Each row is followed by its group and then its class within the group.
[ 58  34  25  26   8  -8  43 -24  -4 -15 -39 -11  -3  15 -10  47 -56  -4
 -47 -15  28  46  12 -44 -10  16   4 -34   2  -4   0 -81 -14 -61  42  24
   8  47  28   4  10  20 -14 -24  -9 -64  13   0  -4   8  -6  24 -21  -6
  12   9  -3  -7   4  12]  E T
[-46 -24   0  21   9  18 -22  -7  50 -14 -50 -35 -42  -3  20 -19 -34   3
 -37   3   3   0 -99   9 -52 -17 -14  16 -11 -25 -21  -2  12   0  36  24
  26  30  28  -3 -20 -32 -43  12  17   1 -12   3  -9  13  24  10 -14   2
   7 -42 -38 -44   0  37]  R A
[ -4  -8   2  17  26   7  10   4  29  -9 -66  -8 -11 -78  27 -73 -32 -11
 -28 -16   5  14 -10  -8 -11  -2   3 -25   3  18 -10 -19 -42 -20  31  32
  -3  27  30 -10 -13  -2 -44 -11  -8  -4  -9  -3 -10  27  -1   4  -6  33
 -10  -7 -52  -2   5  30]  R A
[ 47  -1   9 -22 -12  12 -67   5  10  -4 -31   5  19 -34  13 -15  50  26
  14  -2   5  -2  19 -29  11  48  -2 -55  31  18 -10  -4 -18  -7  -4  26
  -5  -8  24  28  33 -10  24   2  19  14 -59 -16   1  -6  -1 -24  11   1
  40  -1 -19  12  20 -11]  Y C
[  2  47   9  14 -25  45 -59  19  14  22 -21 -22  14 -43 -11  10  30  37
  13   5 -50  12  21  -7  -9  48  15 -28  -4  -6   8  62   1  -8 -35  13
 -15 -43  -3 -13  -4 -21  14  -3  15  18  -2   0   2 -12 -12 -22  29  24
  24  20  -1   4   0 -12]  Y C
[ 60   0   5  18  -4  13  37 -21  -2  -4 -35  14 -11  46 -11  48   7  -4
 -43 -30  63  13  10 -40 -16  11 -20 -53  -5 -20   1 -84  -3 -36  68  20
   9  24   0  23  25  36 -10 -23 -17 -17 -28   9   9   1   8  30 -15 -16
  14   1 -12 -27  20  27]  E T
[ -8   7   0 -28   3  34 -16   7   9   3  19 -55   3 -22 -11  41  15  44
  14  33 -36  14  -3  -1  -5  23  11 -11   3 -13  12  39  -4   1 -43 -25
 -10 -28  14 -21  22 -40  16  13  13  -4  13 -13   8  -4 -19 -34  -2  16
   6   2  33  -6 -10 -15]  Y Q
[ 40  11 -12  27  23 -96  32 -12  -1   3 -17 -13  -4 -10  36   7 -23 -14
 -54  -6   1   2  14   4   3   3  27 -26  -6 -32  -3 -23   2 -20  23  16
  15  29  68   3 -23   9 -52 -21 -13   0  24 -13  -8  29   1  33 -22  85
 -16   0 -47  28   2   6]  E N
[ -8  13   8 -23  30  -8 -56   0  13  -6   8 -17  17 -66   0  -7  15  33
   9  29 -39  12  -9   3  -2  32  -8 -32 -22  24  13  57 -12 -24 -41   5
   5 -26 -25   4  51 -22  35  -8  -7  -1 -32   4 -11  16 -24 -35   7  44
   2  25  -1  11 -22 -33]  Y S
[ 43  54  16  11  -1  19  -6 -13   9   0 -50  -4 -10   4   3   8 -11   5
 -47  -7  19  35   5   4 -14  21  -6 -46  -8  -8 -18 -46  -8 -62  22  28
  -3  31  12   4   0   1 -25 -29  42   0   9  26   7 -12   5  17 -10   0
  24  14 -33  -3 -11  18]  E T
[ 32   2  17  38  19 -48 -12  -5  10   2 -46  -1   0 -58  10 -40 -25 -12
 -23 -12   4 -11 -19 -13 -17   7   3 -25 -37  14 -17 -18 -16 -27  29  25
  27  18  42   8  19 -33 -37 -16   5 -10 -25  21 -28  53  30  -6 -53  32
 -37  12 -52   3 -23  35]  R A
[ -7 -11  24  -2  20   4 -21 -20  33 -25 -74  83 -19 -88   9 -57 -20  -9
 -36 -14  19  -1 -20 -23 -18  29 -11 -11  -6  27  -4 -58 -27 -20  23  55
   0  42  12  18   4  17 -35 -15  -2 -19 -16  15   6   4 -21   7 -14 -39
 -12 -13 -90 -37   0   6]  R H
[ 11 -12  10 -29  28   0 -56   1  22 -27 -44  21 -18 -48   6 -35 -37  -9
 -16   1  -6   6 -31  16 -13  28  -2 -19  25  26  -9 -35  -9 -17  34  52
  15  16  13   6   9  11 -54 -23  -9 -18 -12 -11  -2  10 -15  -7  -4   6
 -18  -3 -72 -27  -6 -31]  R U
